Each row has a name. After each piece below comes the name of the row it's from, unless a question asks for something else. Each question is about the rows just above it. Places in a row count from 1.

186; 146; 478; 111; 208; 87; 8; -152; 181; 524; -466; 78; -44; 215; -215; -264; -126; -574; -403; 167; -49; 622; 450; -2; 164; -494; -4; 462; 328; 144; 93; -195; -701; -415; 163; -586; -561; -228; -2; 147; -239; -2 = dumon
-492; 502; 84; 181; 210; 130; 164; 146; 377; 66; -254; 561; -111; -153; 22; 310; -386; -754; 13; 450; -258; -195; -87; -71; -227; -5; -146; 252; 147; 180; 282; -49; 303; -31; -143; 67; 78; -376; -49; -280; -2; 231 = guk
-415; -4; 87; 181; -4; -586; 164; 215; -239; 163; -239; -403; 93; -2; 8; -239; 208; -264; 111; 450; -152; -195; -466; 186; -494; -4; 144; -574; 622; -126; 328; 146; -702; 147; 524; -215; -4; -561; -49; -2; -228; 167 = Saguk
Times 144 occurs in dumon: : 1
Put -228; 167; -415; -4; 87; 181; -4; -586; 164; 215; -239; 163; -239; -403; 93; -2; 8; -239; 208; -264; 111; 450; -152; -195; -466; 186; -494; -4; 144; -574; 622; -126; 328; 146; -702; 147; 524; -215; -4; -561; -49; -2 back in order: which row is it? : Saguk
Move every entry of -143 by +1 step of 1. : -142
-4 with +1 step of 1 on every entry: : -3
Which row holds these entries in another order? -239; -195; 164; 146; 8; -2; 87; -228; -4; -2; 215; -586; -702; -4; -239; 144; 147; -126; -264; -4; 524; -415; -574; -4; 450; -49; 208; -494; 111; 181; -239; -403; 186; 622; 93; -466; -215; 163; -561; 328; -152; 167 : Saguk
Row and place where 144; 93; -195; -701 starts: : dumon, 30
Times -4 occurs in Saguk: : 4

13; -323; 317; 540; -69; 173; -323; 20; 13; -323; -237; 13; -323; 13 : barar
-42; 227; 13; 540; 98; 160; 7; 19; 173; -69; 227; -207; 47; 317 : dalid
7; 160; 317; 540; -69; 173; 227; 20; 13; 12; 47; -42; -207; 98 : Mifa
Which row holds these entries in another order? 317; 20; 227; 7; -207; 160; 98; 47; 13; 173; -69; -42; 540; 12 : Mifa
How many times does barar hold 12? : 0
Times 227 occurs in dalid: : 2
Give the next entry after 160; 317. : 540

-21; -16; -114; 40; -11; -57; -82; -3; 121; 0; 25; 5; 15; 13; -35; 40; 0; 95; 13; 32; -54; 21; -30; 8; -2; 0; 28; -28; 37; -12; 59; -84; -10; 44; 101; -29; 6; 43; 6; -65; -45; -20; -40; -60; 10; 75; -22; 0; 37; -4; -25; -15; -4; 39; 3; 57; -18; 3; 4  depar
2; -1; -1; 0; 2; 1; 1; -4; 1; -2; 1; -2; -2; 4; 1; -1; 1; 0; -5; -1; 4; 2; 0; 0; 1; -2; -3; 0; -1; -5; 1; -5; 1; 1; -2; 1; 1; -2; 0; 1; 0; -3; 5; -1; 3; -1; 5; 2; 2; -2; 0; -1; -2; 2; 1; -2; -2; -1; 4  lorev
24; 19; 17; 12; -12; -32; -10; 26; -55; 21; 2; -12; -16; -2; -14; 6; -6; -32; 17; 18; -14; 10; 16; -4; 63; 13; 0; -32; 47; 60; -9; -28; 2; 22; -1; -25; 13; -20; -44; 66; 16; 37; -33; 31; 26; -45; 42; -9; -4; -6; -7; 7; 47; -14; 4; -11; -38; -23; -50  pek
57; 55; -33; 17; 28; -22; 22; 114; -127; 60; -76; -62; -36; -13; 9; -155; 1; -20; -76; -56; 106; -77; -22; 20; 37; -57; 65; -55; 37; -33; -66; 18; -5; -8; 22; 66; 17; 91; -68; 30; -24; -74; 15; -67; -66; 37; -13; 62; -20; 33; 101; 8; 37; 26; 25; -67; -3; -34; -12  nug
-94; -53; 8; -127; -74; 118; -170; -93; -87; -341; 181; 99; 194; -69; 47; -160; -65; 233; 134; 412; -402; -10; -103; 381; 107; -12; -194; -186; 300; -267; 208; -91; 80; 308; -172; -255; 118; -232; 83; 249; -53; 20; -28; 140; 234; 16; -8; -347; 78; 210; -202; -314; 159; 285; -66; 58; 37; 59; 24  zigu
32; 359; -2; 52; -329; -31; -454; 130; 302; -17; 151; 382; 204; -23; 70; 21; -9; 334; 386; 248; -779; -92; 38; 148; 519; -305; 270; 116; 318; -493; 181; -371; -48; 265; -70; -222; 40; -120; 121; 33; -111; -90; 11; -14; 183; -9; -53; -350; 26; 170; -109; 157; 192; 198; -331; 191; -112; 55; 205  fum
-12; -23; -10; -11; 31; -12; -16; -50; 13; -14; -4; 66; -24; -14; 6; 63; 24; 22; 37; -38; 42; 21; -28; -44; 60; -32; -45; 0; 47; 2; -32; -7; -9; 26; -6; -6; -1; 18; 19; 2; -32; -55; 4; 10; 47; -33; 17; 16; 13; 17; 16; 7; -2; -9; 26; 12; -20; -14; -4  Vebu
32; 226; -32; -212; -130; 151; 276; -79; -204; 127; 167; -196; -165; -99; -506; -139; -97; -382; -72; -380; 474; -5; -225; -65; -97; 158; 200; -248; -281; 8; 101; 226; -144; -119; -9; -275; 161; 140; -228; -101; -52; 85; 431; -313; -375; -121; -127; 25; 278; 174; -257; -28; -120; -227; -24; -56; 421; -21; 290  lar
397; 47; -185; 39; 206; 279; 39; 133; 411; 319; -367; 40; -425; 386; -104; -351; -448; -162; -60; -150; 128; 243; 801; -247; 0; 8; -33; 371; -29; -463; 132; 166; 215; 199; 256; -102; 29; -737; 254; -187; 6; -92; 251; 268; -413; 324; 131; -145; -91; 281; -197; -334; -331; -168; 175; 42; 18; 375; 121  Viz
24; -35; 157; -4; -63; -25; 34; -58; -36; 17; -34; -34; -120; -44; -24; -7; 66; -22; 7; 25; -26; 14; 23; -23; -178; 32; -19; -146; -136; 125; -29; -181; -76; -78; -102; -52; 86; 17; 12; -13; 54; 53; -41; 106; 127; -20; -59; -39; 126; -133; 152; 196; -70; -6; -152; -12; -14; 10; -2  rog
Shift each entry of -9; 334 by +1 times 1: : -8; 335
Which row holds these entries in another order? -2; 47; 37; -10; -20; -9; 47; 42; -6; 26; 0; -12; -16; -9; 18; 12; -50; -14; 31; -45; 17; 16; 22; -32; -44; 13; 16; -4; -1; 19; -7; -25; -28; 63; -11; 66; -55; 4; -32; 10; 6; -33; 2; -23; -6; -14; 26; -32; -4; 24; 13; 7; 60; 21; -14; -38; 17; -12; 2 : pek
Shift each entry of 10 by +1 times 1: : 11

411; -578; -465; 464; 111; -297; 577; 367; 445; 273; 93; 391; -378 = vimas
394; -606; -188; 39; -261; -184; 574; -322; 638; 453; 639; -93; 257 = Pasok
666; 258; 40; -204; 153; -429; -166; 258; 258; 373; 258; 153; -482 = sukiv
580; -606; -188; 39; -261; -114; 574; -322; 638; 299; 639; -93; 49 = tak
394; -606; -188; 39; -261; -114; 574; -322; 638; 299; 639; -93; 49 = Tafe
-606; -261; 638; 39; 394; 299; 574; -188; -184; 639; -322; 653; -141 = laga
659; -442; -590; 344; -67; -384; -442; 454; -584; -302; 452; 503; -563 = sal
Count of 258 in sukiv: : 4
Times 453 occurs in sal: : 0
39; 394; 299; 574; -188 begins in row and place : laga, 4
Which row holds these entries in another order? 49; -93; 639; 299; 638; -322; 574; -114; -261; 39; -188; -606; 394 : Tafe
Row and place where 394; -606; -188; 39; -261; -184; 574; -322; 638; 453; 639 starts: : Pasok, 1
asked: 394; -606; -188; 39; -261; -114; 574; -322; 638; 299; 639; -93; 49 : Tafe

